Here is a tiny trained network, its code and every weight. The questions are about switching its units off for an input and a target symbol, where a switched-off unit gives its printed mean instead of its output.

import numpy as np


def w(rows, s, z=0):
    codes = np.array(rows[::2]) - 128.0
    scale = np.full(codes.shape[1], s)
    scale[-1] = z or s
    return codes * scale


def norm(h):
    return h / np.sqrt((h * h).mean(-1, keepdims=True) + 1e-5)


def f(y):
    return y / 2 * (1 + np.tanh(0.7978845608 * (y + 0.044715 * y**3)))


def softmax(a):
    e = np.exp(a - a.max(-1, keepdims=True))
    return e / e.sum(-1, keepdims=True)


def log_softmax(a):
    a = a - a.max(-1, keepdims=True)
    return a - np.log(np.exp(a).sum(-1, keepdims=True))


def net(x, mask):
    ids = ['βγεθμξπψ'.index(c) for c in x.split()]
    T = len(ids)
    res = E[ids] + P[:T]
    q, k, v = (norm(res) @ M[0].T for M in (Q, K, V))
    z = softmax(np.where(np.tri(T) > 0, q @ k.T / 3**0.5, -1e9)) @ v
    res = res + np.where(mask[0], z, O[0][:, -1]) @ O[0][:, :-1]
    y = f(norm(res) @ A[0][:, :-1].T + A[0][:, -1])
    res = res + np.where(mask[1:9], y, B[0][:, -1]) @ B[0][:, :-1]
    return log_softmax(norm(res)[-1] @ U[:, :-1].T + U[:, -1])


Q, K, V, O, A, B = {}, {}, {}, {}, {}, {}
E = w([
[159,136,114,36,85,235,166],'β',
[170,100,137,50,84,223,150],'γ',
[90,134,146,113,118,126,191],'ε',
[193,104,92,142,129,164,180],'θ',
[178,96,131,133,187,167,155],'μ',
[151,147,94,142,139,194,129],'ξ',
[250,74,143,125,134,68,67],'π',
[185,177,61,116,40,154,81],'ψ',
],0.021)
P = w([
[94,99,7,39,181,90,159],'0',
[133,133,56,61,177,99,108],'1',
[138,142,86,79,170,129,99],'2',
[154,142,103,96,156,150,111],'3',
[148,160,120,98,126,171,90],'4',
[138,118,118,119,124,173,120],'5',
[136,125,113,134,108,164,128],'6',
[135,131,134,142,114,180,116],'7',
[121,140,132,152,97,182,104],'8',
[125,135,127,155,73,175,116],'9',
[134,148,134,172,86,170,122],'10',
],0.012)
Q[0] = w([
[197,120,93,202,66,67,83],'H0',
[53,254,174,100,124,157,233],'H0',
[158,49,167,116,200,114,32],'H0',
],0.0083)
K[0] = w([
[76,148,103,78,110,85,74],'H0',
[71,116,159,254,90,122,76],'H0',
[85,107,103,52,174,131,144],'H0',
],0.011)
V[0] = w([
[103,170,244,66,8,64,160],'H0',
[59,156,107,236,253,221,94],'H0',
[158,143,189,63,220,99,245],'H0',
],0.0068)
O[0] = w([
[152,74,64,44,131,122,90,3],'H0',
[137,55,150,154,95,23,253,66],'H0',
[108,179,2,205,22,126,132,244],'H0',
],0.0077,0.0045)
A[0] = w([
[113,84,107,151,172,51,198,106],'N0',
[50,195,175,124,172,125,141,102],'N1',
[141,97,145,75,148,137,183,242],'N2',
[217,98,214,184,140,86,101,5],'N3',
[138,202,145,133,176,126,54,141],'N4',
[141,216,28,74,135,149,86,172],'N5',
[121,72,130,77,76,107,1,88],'N6',
[134,165,145,234,115,92,144,193],'N7',
],0.0098,0.0024)
B[0] = w([
[141,154,173,215,147,113,117,136],'N0',
[122,46,164,97,124,34,79,146],'N1',
[159,245,20,156,203,146,41,158],'N2',
[92,161,75,206,1,148,50,129],'N3',
[123,64,31,77,61,133,128,143],'N4',
[99,148,181,211,179,141,167,254],'N5',
[119,131,187,85,148,123,186,152],'N6',
[156,87,104,28,80,172,81,170],'N7',
],0.0088,0.0091)
U = w([
[106,244,43,220,162,173,165,170],'β',
[204,92,186,110,92,237,139,109],'γ',
[184,103,251,157,143,74,254,128],'ε',
[119,113,110,168,104,119,111,2],'θ',
[100,148,83,155,33,82,157,91],'μ',
[85,129,115,82,88,107,191,68],'ξ',
[49,110,197,158,170,126,101,131],'π',
[163,131,108,91,222,59,118,254],'ψ',
],0.0079,0.0031)

Each question gives the input, a string of symbols that net reads in full, and the target symbol t.
The units are the heads (3 rows each of Q, K, V and O) and the neurons (one row each of A and B). Each row of codes is followed by its name. A weight is (code - 128) times the scale printed after its matrix; where a second scale follows, it is the last column's (O, A, B and U).
mask holds one flag per unit, heads first, then neurons. A switched-off unit (its flag False) gives its mean, the last column of its rows in O or B, instead of its output. The means were averaged over made-up inputs and are rounded, as every weight is.
A unit's drop is (log p(t) with every unit on - log p(t) with that unit switched off) / (log p(t) with every unit on - log p(t) with every unit switched off).
The circuit of an input: a set's keep is (log p(t) with only the set's units on - log p(t) with every unit switched off) / (log p(t) with every unit on - log p(t) with every unit switched off). Starting from all 9 units, units are removed one at a time, each time the one whose removal leaves the highest keep (on an exact tie, the one counted first), for as long as the keep stays at least 0.8.
units of the circuit, in order: the units of the circuit, biggest drop first
unit that matters most: the unit with the biggest drop
k most important neurons: the k neurons with the biggest drops, biggest first
drop of u: that unit's drop, to one decimal
input ξ β θ ξ θ θ γ γ θ θ, target γ: unit that matters most : N7
input μ θ ε γ γ γ θ θ μ ψ ε, target ψ: units of the circuit, in order : (H0 N1 N2)
input ε ε ξ μ ε μ γ ε, target μ: units of the circuit, in order : (N5 H0)
input θ π π, target μ: units of the circuit, in order : (N3 N4)
input ε ε θ ε, target ξ: units of the circuit, in order : (H0 N7 N1)
input μ ψ ε π β ψ, target γ: 4 most important neurons : (N2 N6 N4 N3)
input γ γ π ε μ ε ε ε ξ ξ, target γ: units of the circuit, in order : (H0 N7 N5)
input θ ψ ξ ε β π ε θ ε, target ξ: 3 most important neurons : (N5 N1 N0)
input γ θ θ ε ξ μ ε ε, target μ: 2 most important neurons : (N5 N7)
input ε ξ β ξ γ, target β: 3 most important neurons : (N2 N7 N1)
input π ξ π, target μ: units of the circuit, in order : (N3 H0)
input β γ π ξ ε π ε π ε, target π: units of the circuit, in order : (H0 N1)
input ξ ξ ε π ε γ ε π ξ μ μ, target γ: units of the circuit, in order : (N7 N5)
input μ θ ψ μ, target γ: units of the circuit, in order : (N7 H0 N5)
input π γ π ψ π θ ξ ε ξ γ θ, target γ: unit that matters most : N5
input ξ γ π μ θ β, target β: 2 most important neurons : (N2 N7)
input ε ξ μ ψ π π ε μ ξ, target γ: drop of N1 : 0.0
input μ β ε μ γ, target β: drop of N1 : 0.1
input θ γ β ε μ ε γ ξ μ ε, target ε: drop of N0 : 0.2
